Here is a tiny trained network, its code and every weight. The questions are about switching its units off for an input and a class, where a switched-off unit gives its printed mean instead of its output.

import numpy as np


def w(rows, s, z=0):
    codes = np.array(rows[::2]) - 128.0
    scale = np.full(codes.shape[1], s)
    scale[-1] = z or s
    return codes * scale


def f(y):
    return y / 2 * (1 + np.tanh(0.7978845608 * (y + 0.044715 * y**3)))


def log_softmax(a):
    a = a - a.max(-1, keepdims=True)
    return a - np.log(np.exp(a).sum(-1, keepdims=True))


def net(x, mask):
    res = np.array(x, float).reshape(1, 7) / 4 @ E
    y = f(res @ A[0][:, :-1].T + A[0][:, -1])
    res = res + np.where(mask, y, B[0][:, -1]) @ B[0][:, :-1]
    return log_softmax(res[-1] @ U[:, :-1].T + U[:, -1])


A, B = {}, {}
E = w([
[125,128,127,128,126,130],'x0',
[128,131,130,127,132,124],'x1',
[190,29,163,167,82,94],'x2',
[128,129,126,127,128,128],'x3',
[92,62,97,27,187,72],'x4',
[186,99,62,107,109,253],'x5',
[109,87,25,216,138,102],'x6',
],0.0059)
A[0] = w([
[97,100,43,204,169,114,118],'N0',
[200,92,56,58,107,253,64],'N1',
[172,156,239,38,131,155,110],'N2',
[77,56,110,38,151,109,17],'N3',
[147,135,175,75,133,134,1],'N4',
[161,14,181,150,71,107,90],'N5',
[66,242,67,85,146,148,99],'N6',
[147,111,48,160,165,128,39],'N7',
[111,151,109,153,119,45,58],'N8',
[131,195,191,239,81,181,46],'N9',
[144,89,96,99,100,184,26],'N10',
[89,177,178,142,120,2,50],'N11',
[148,86,88,53,174,79,65],'N12',
[152,142,167,161,153,80,6],'N13',
],0.0082,0.0059)
B[0] = w([
[151,106,131,151,36,114,219],'N0',
[66,135,143,185,206,83,254],'N1',
[123,68,78,193,31,102,214],'N2',
[177,204,37,108,147,199,153],'N3',
[132,174,105,221,67,253,101],'N4',
[109,210,235,75,98,199,202],'N5',
[183,174,234,119,75,175,218],'N6',
[77,146,115,172,83,166,130],'N7',
[70,115,109,155,124,180,133],'N8',
[140,131,19,36,204,176,210],'N9',
[101,175,117,174,151,178,120],'N10',
[43,128,121,173,207,138,189],'N11',
[141,137,75,73,145,186,163],'N12',
[117,204,96,213,151,248,99],'N13',
],0.022,0.0037)
U = w([
[189,167,27,65,181,207,87],'0',
[152,96,161,106,148,114,252],'1',
[97,139,165,210,228,147,54],'2',
[176,183,254,97,121,189,41],'3',
[151,73,96,186,42,146,58],'4',
[180,118,152,96,164,75,201],'5',
[180,82,157,94,171,93,191],'6',
],0.008,0.011)

Each question gives the input, the list of numbers given to net, and the class t.
The units are the neurons (one row each of A and B). Each row of codes is followed by its name. A weight is (code - 128) times the scale printed after its matrix; where a second scale follows, it is the last column's (A, B and U).
mask holds one flag per neuron, in row order. A switched-off neuron (its flag False) gives its mean, the last column of its row in B, instead of its output. The means were averaged over made-up inputs and are rounded, as every weight is.
A unit's drop is (log p(t) with every unit on - log p(t) with that unit switched off) / (log p(t) with every unit on - log p(t) with every unit switched off).
The circuit of an input: a set's keep is (log p(t) with only the set's units on - log p(t) with every unit switched off) / (log p(t) with every unit on - log p(t) with every unit switched off). Starting from the 12 units with the biggest drops (on a tie, the unit counted first), units are removed one at a time, each time the one whose removal leaves the highest keep (on an exact tie, the one counted first), for as long as the keep stays at least 0.8.
units of the circuit, in order: the units of the circuit, biggest drop first
most important unit: the unit with the biggest drop
k most important neurons: the k neurons with the biggest drops, biggest first
drop of u: that unit's drop, to one decimal
input [4,-1,6,-1,-2,-3,0], class 3: most important unit => N5
input [-3,-5,2,0,-2,1,6], class 4: 2 most important neurons => (N0 N1)
input [7,-7,-6,7,8,0,-2], class 0: 2 most important neurons => (N3 N12)
input [-8,3,4,8,8,0,-7], class 0: 3 most important neurons => (N3 N12 N0)
input [-4,0,7,0,-2,7,3], class 2: 3 most important neurons => (N1 N6 N10)
input [7,-6,-3,-7,7,-8,-7], class 2: 3 most important neurons => (N11 N9 N0)
input [3,1,0,-5,-2,5,6], class 4: 2 most important neurons => (N0 N7)
input [-1,5,4,5,5,7,1], class 2: 2 most important neurons => (N1 N10)
input [4,4,-1,5,-8,8,-5], class 0: 2 most important neurons => (N9 N11)
input [4,7,5,-6,7,-1,-8], class 4: 2 most important neurons => (N2 N9)
input [-4,0,-4,-7,7,-5,-2], class 0: 3 most important neurons => (N3 N12 N1)
input [-7,8,1,1,6,-8,-7], class 2: 2 most important neurons => (N11 N0)
input [4,-6,7,-6,3,8,7], class 2: 2 most important neurons => (N1 N10)
input [4,-3,2,-6,-8,0,-7], class 0: units of the circuit, in order => (N9)
input [-2,-5,-8,2,-8,0,0], class 0: 2 most important neurons => (N9 N5)
input [5,0,-4,-6,1,8,-6], class 2: drop of N1 => 1.1
input [6,4,7,-1,-3,1,-2], class 3: drop of N1 => 0.1
input [-2,2,0,4,-4,7,-3], class 2: drop of N2 => 0.0
